Here is a tiny trained network, its code and every weight. The questions are about switching its units off for an input and a target symbol, where a switched-off unit gives its printed mean instead of its output.

import numpy as np


def w(rows, s, z=0):
    codes = np.array(rows[::2]) - 128.0
    scale = np.full(codes.shape[1], s)
    scale[-1] = z or s
    return codes * scale


def f(y):
    return y / 2 * (1 + np.tanh(0.7978845608 * (y + 0.044715 * y**3)))


def softmax(a):
    e = np.exp(a - a.max(-1, keepdims=True))
    return e / e.sum(-1, keepdims=True)


def log_softmax(a):
    a = a - a.max(-1, keepdims=True)
    return a - np.log(np.exp(a).sum(-1, keepdims=True))


def net(x, mask):
    ids = ['αγεθμτφψ'.index(c) for c in x.split()]
    T = len(ids)
    res = E[ids] + P[:T]
    r = res
    for j in range(2):
        rows = slice(3 * j, 3 * j + 3)
        q, k, v = (r @ M[0][rows].T for M in (Q, K, V))
        z = softmax(np.where(np.tri(T) > 0, q @ k.T / 3**0.5, -1e9)) @ v
        o = O[0][rows]
        res = res + np.where(mask[j], z, o[:, -1]) @ o[:, :-1]
    y = f(res @ A[0][:, :-1].T + A[0][:, -1])
    res = res + np.where(mask[2:14], y, B[0][:, -1]) @ B[0][:, :-1]
    return log_softmax(res[-1] @ U[:, :-1].T + U[:, -1])


Q, K, V, O, A, B = {}, {}, {}, {}, {}, {}
E = w([
[107,72,106,123,209],'α',
[36,166,102,53,84],'γ',
[106,8,41,56,110],'ε',
[87,3,62,63,147],'θ',
[144,201,15,123,210],'μ',
[19,85,76,171,150],'τ',
[123,103,80,145,39],'φ',
[103,234,123,144,127],'ψ',
],0.012)
P = w([
[234,83,247,255,166],'0',
[131,14,163,246,112],'1',
[136,25,169,234,54],'2',
[142,86,137,215,66],'3',
[176,196,102,188,94],'4',
[187,214,87,185,79],'5',
],0.0071)
Q[0] = w([
[121,140,182,104,143],'h0',
[173,116,181,127,85],'h0',
[67,124,133,171,130],'h0',
[170,116,36,240,98],'h1',
[71,145,74,224,173],'h1',
[120,118,4,140,151],'h1',
],0.021)
K[0] = w([
[103,129,153,44,164],'h0',
[177,87,172,64,162],'h0',
[154,167,161,206,133],'h0',
[16,246,163,65,45],'h1',
[99,155,141,4,62],'h1',
[28,226,36,106,52],'h1',
],0.017)
V[0] = w([
[99,162,147,145,47],'h0',
[49,175,162,120,200],'h0',
[152,80,221,164,151],'h0',
[221,119,141,146,71],'h1',
[103,182,254,169,134],'h1',
[120,119,167,52,140],'h1',
],0.022)
O[0] = w([
[68,45,64,249,107,138],'h0',
[224,15,43,61,85,84],'h0',
[85,237,50,91,90,180],'h0',
[88,146,195,194,218,95],'h1',
[237,89,157,240,47,159],'h1',
[105,143,214,84,76,3],'h1',
],0.011,0.005)
A[0] = w([
[156,99,169,178,179,62],'n0',
[149,55,136,90,193,114],'n1',
[129,102,62,88,119,100],'n2',
[189,188,204,56,16,107],'n3',
[174,142,146,89,42,40],'n4',
[138,189,42,152,107,61],'n5',
[129,79,136,81,97,211],'n6',
[59,111,203,49,75,254],'n7',
[136,126,120,39,63,118],'n8',
[91,91,68,123,120,107],'n9',
[48,81,134,8,122,72],'n10',
[114,172,133,61,93,26],'n11',
],0.011,0.0058)
B[0] = w([
[110,127,119,61,78,176],'n0',
[137,128,81,103,235,161],'n1',
[200,106,178,96,106,192],'n2',
[114,93,7,198,112,166],'n3',
[71,103,206,109,162,159],'n4',
[126,62,168,101,178,231],'n5',
[153,170,141,158,30,172],'n6',
[158,220,156,106,132,206],'n7',
[81,143,87,78,153,189],'n8',
[133,133,200,108,143,197],'n9',
[195,105,113,173,129,244],'n10',
[95,74,150,141,40,186],'n11',
],0.016,0.011)
U = w([
[143,57,163,220,104,255],'α',
[42,97,189,41,69,40],'γ',
[87,59,209,47,138,31],'ε',
[116,157,105,105,86,161],'θ',
[100,164,182,95,101,71],'μ',
[47,86,114,61,98,55],'τ',
[3,115,196,109,157,94],'φ',
[139,148,126,121,177,161],'ψ',
],0.0049,0.0032)

Each question gives the input, a string of symbols that net reads in full, and the target symbol t.
The units are the heads (3 rows each of Q, K, V and O) and the neurons (one row each of A and B). Each row of codes is followed by its name. A weight is (code - 128) times the scale printed after its matrix; where a second scale follows, it is the last column's (O, A, B and U).
mask holds one flag per unit, heads first, then neurons. A switched-off unit (its flag False) gives its mean, the last column of its rows in O or B, instead of its output. The means were averaged over made-up inputs and are rounded, as every weight is.
A unit's drop is (log p(t) with every unit on - log p(t) with that unit switched off) / (log p(t) with every unit on - log p(t) with every unit switched off).
The circuit of an input: a set's keep is (log p(t) with only the set's units on - log p(t) with every unit switched off) / (log p(t) with every unit on - log p(t) with every unit switched off). Starting from the 12 units with the biggest drops (on a tie, the unit counted first), units are removed one at a time, each time the one whose removal leaves the highest keep (on an exact tie, the one counted first), for as long as the keep stays at least 0.8.
units of the circuit, in order: the units of the circuit, biggest drop first
k most important neurons: the k neurons with the biggest drops, biggest first
which heads matter: for each layer, one digit per head in row order, 1 if its drop is at least 0.15 and else 0, layers parted by /
input γ ψ ψ μ, target α: 2 most important neurons => [n8, n7]
input μ α γ, target θ: units of the circuit, in order => [h0, n3, n7]
input ε μ φ, target φ: units of the circuit, in order => [h1, h0]
input φ φ ε μ γ, target φ: units of the circuit, in order => [h0, h1]
input ψ γ τ, target ε: which heads matter => 10
input μ μ ε ε, target ψ: units of the circuit, in order => [n10, h1, n1]
input φ α ε, target φ: which heads matter => 10
input α γ ψ, target τ: which heads matter => 11
input α ε ε, target μ: 3 most important neurons => [n7, n11, n10]
input τ μ ε, target ε: units of the circuit, in order => [h1, n2]
input μ φ α, target φ: which heads matter => 01
input ψ γ τ φ, target ε: 3 most important neurons => [n5, n9, n3]
input φ ε γ τ, target φ: units of the circuit, in order => [h0, n10]
input μ α θ θ, target θ: 2 most important neurons => [n10, n11]
input φ α α, target φ: which heads matter => 10
input γ ψ γ, target α: units of the circuit, in order => [h1]
input ψ γ γ γ, target ε: most important neuron => [n5]
input φ α μ, target φ: which heads matter => 11
input ψ τ μ ψ θ, target α: 3 most important neurons => [n8, n7, n4]
input ψ γ γ α ψ γ, target α: units of the circuit, in order => [h0]
input γ ψ τ ε, target α: which heads matter => 01
input θ ψ γ, target μ: which heads matter => 01
input φ γ φ ψ, target φ: which heads matter => 10
input μ α θ, target ψ: 4 most important neurons => [n10, n1, n7, n0]
input ψ φ α θ, target φ: 2 most important neurons => [n10, n2]
input θ μ ψ α φ μ, target φ: units of the circuit, in order => [h1, h0]
input μ α α, target ψ: units of the circuit, in order => [h1, n10, h0]
input τ μ θ, target ε: 3 most important neurons => [n2, n9, n11]
input τ γ ε, target γ: which heads matter => 11
